Here is a tiny trained network, its code and every weight. The questions are about switching its units off for an input and a class, where a switched-off unit gives its printed mean instead of its output.

import numpy as np


def w(rows, s, z=0):
    codes = np.array(rows[::2]) - 128.0
    scale = np.full(codes.shape[1], s)
    scale[-1] = z or s
    return codes * scale


def f(y):
    return np.maximum(y, 0)


def log_softmax(a):
    a = a - a.max(-1, keepdims=True)
    return a - np.log(np.exp(a).sum(-1, keepdims=True))


def net(x, mask):
    res = np.array(x, float).reshape(1, 6) / 4 @ E
    y = f(res @ A[0][:, :-1].T + A[0][:, -1])
    res = res + np.where(mask, y, B[0][:, -1]) @ B[0][:, :-1]
    return log_softmax(res[-1] @ U[:, :-1].T + U[:, -1])


A, B = {}, {}
E = w([
[253,93,172,91,74,198,197,145],'x0',
[219,195,173,83,194,27,77,45],'x1',
[132,137,10,50,20,158,41,58],'x2',
[127,140,156,121,124,149,96,150],'x3',
[82,7,229,74,141,145,107,57],'x4',
[168,122,117,248,169,229,77,55],'x5',
],0.0065)
A[0] = w([
[125,121,117,204,117,175,143,77,47],'n1',
[171,130,78,216,185,185,113,76,13],'n2',
[242,191,166,84,210,19,94,29,121],'n3',
[101,147,168,77,163,86,190,190,63],'n4',
[104,130,133,63,78,85,170,166,43],'n5',
[92,50,201,97,107,158,111,102,141],'n6',
[234,90,125,85,106,185,192,120,75],'n7',
[127,90,84,57,67,37,144,164,117],'n8',
[77,125,120,68,111,84,157,167,17],'n9',
[201,105,148,101,73,208,167,177,71],'n10',
[10,145,82,132,180,98,60,114,82],'n11',
[145,111,139,196,141,177,79,93,6],'n12',
[254,119,170,105,69,125,156,108,121],'n13',
[157,127,97,218,126,184,83,71,78],'n14',
[52,62,82,178,87,180,194,194,96],'n15',
[97,48,202,81,175,155,102,67,142],'n16',
[207,93,136,89,111,186,165,164,39],'n17',
[129,137,47,45,46,165,43,59,83],'n18',
[106,174,119,83,87,88,150,188,114],'n19',
[149,121,30,60,4,149,42,69,82],'n20',
[181,231,88,168,158,103,134,172,134],'n21',
[183,224,66,175,112,155,138,233,152],'n22',
[145,112,162,200,196,137,157,159,34],'n23',
],0.0064,0.0024)
B[0] = w([
[142,173,128,34,137,180,150,75,164],'n1',
[154,170,186,17,130,180,150,49,185],'n2',
[77,28,19,79,138,246,41,253,254],'n3',
[173,160,195,106,180,168,195,117,179],'n4',
[144,180,172,43,160,182,133,81,176],'n5',
[158,107,117,118,41,41,121,102,189],'n6',
[35,221,102,167,169,46,67,87,192],'n7',
[170,192,199,82,148,210,143,49,201],'n8',
[150,207,148,64,129,166,147,88,168],'n9',
[31,176,74,155,156,72,105,117,192],'n10',
[38,206,130,210,152,50,79,63,204],'n11',
[167,192,180,36,117,157,158,68,164],'n12',
[35,209,33,187,180,85,71,127,194],'n13',
[157,200,176,25,114,172,146,67,185],'n14',
[97,72,28,60,139,202,42,207,214],'n15',
[200,55,102,140,41,46,143,80,196],'n16',
[38,208,92,197,192,61,77,90,176],'n17',
[161,78,208,232,207,135,207,193,218],'n18',
[168,157,161,79,111,172,140,54,181],'n19',
[175,89,175,228,205,130,219,184,229],'n20',
[171,37,103,110,59,73,148,103,207],'n21',
[187,55,98,124,32,28,131,74,215],'n22',
[189,120,178,162,192,122,188,166,184],'n23',
],0.0055,0.0079)
U = w([
[157,191,179,49,129,190,146,76,88],'0',
[42,197,112,179,161,66,87,108,89],'1',
[171,88,186,192,194,141,201,180,105],'2',
[103,68,64,74,126,206,69,201,101],'3',
[175,69,125,121,6,48,134,93,102],'4',
[133,130,144,130,111,130,125,130,246],'5',
],0.013,0.011)

Each question gives the input, the list of numbers given to net, and the class t.
The units are the neurons (one row each of A and B). Each row of codes is followed by its name. A weight is (code - 128) times the scale printed after its matrix; where a second scale follows, it is the last column's (A, B and U).
mask holds one flag per neuron, in row order. A switched-off neuron (its flag False) gives its mean, the last column of its row in B, instead of its output. The means were averaged over made-up inputs and are rounded, as every weight is.
A unit's drop is (log p(t) with every unit on - log p(t) with that unit switched off) / (log p(t) with every unit on - log p(t) with every unit switched off).
The circuit of an input: a set's keep is (log p(t) with only the set's units on - log p(t) with every unit switched off) / (log p(t) with every unit on - log p(t) with every unit switched off). Starting from the 12 units with the biggest drops (on a tie, the unit counted first), units are removed one at a time, each time the one whose removal leaves the highest keep (on an exact tie, the one counted first), for as long as the keep stays at least 0.8.
units of the circuit, in order: the units of the circuit, biggest drop first
most important unit: the unit with the biggest drop
top k neurons: the k neurons with the biggest drops, biggest first
drop of u: that unit's drop, to one decimal
input [-2,-7,-4,-4,6,1], class 3: units of the circuit, in order : (n15)
input [-4,7,-7,-1,4,7], class 0: units of the circuit, in order : (n2; n12)
input [3,1,7,-3,0,6], class 2: top 2 neurons : (n20; n18)
input [-6,-6,0,7,8,-5], class 4: units of the circuit, in order : (n16; n6)
input [5,-5,1,-7,-8,5], class 4: top 2 neurons : (n22; n3)
input [7,0,7,3,-5,4], class 1: units of the circuit, in order : (n7; n13)
input [5,-5,-4,1,-6,-2], class 4: top 2 neurons : (n22; n3)
input [7,7,1,-5,-1,-2], class 1: top 2 neurons : (n13; n7)
input [6,-1,-5,2,0,-7], class 0: top 2 neurons : (n4; n5)
input [5,-5,3,5,6,4], class 4: top 3 neurons : (n6; n16; n3)
input [5,-7,-5,1,8,-2], class 4: top 3 neurons : (n6; n16; n3)
input [-7,1,8,-8,6,-3], class 2: units of the circuit, in order : (n18; n20)
input [-2,-8,-7,-4,-2,-4], class 3: top 3 neurons : (n15; n20; n18)
input [1,7,-7,0,-8,-4], class 4: top 2 neurons : (n21; n22)
input [0,0,-5,-1,-6,-3], class 4: units of the circuit, in order : (n22; n21)
input [7,-8,-5,-2,1,-5], class 3: top 2 neurons : (n15; n11)
input [2,-2,-7,-3,8,-2], class 4: most important unit : n16
input [4,-8,8,5,-1,0], class 2: top 3 neurons : (n20; n18; n3)
input [-3,-8,8,-4,-5,-7], class 2: units of the circuit, in order : (n20; n18)
input [-3,0,-3,2,-7,8], class 0: top 2 neurons : (n2; n14)
input [4,-5,-4,6,-8,6], class 4: units of the circuit, in order : (n22)
input [-1,1,8,5,-1,-8], class 0: drop of n9 : 0.3
input [6,8,3,8,-1,1], class 3: drop of n11 : 0.1
input [4,-7,-4,-2,-7,-4], class 3: drop of n13 : -0.1
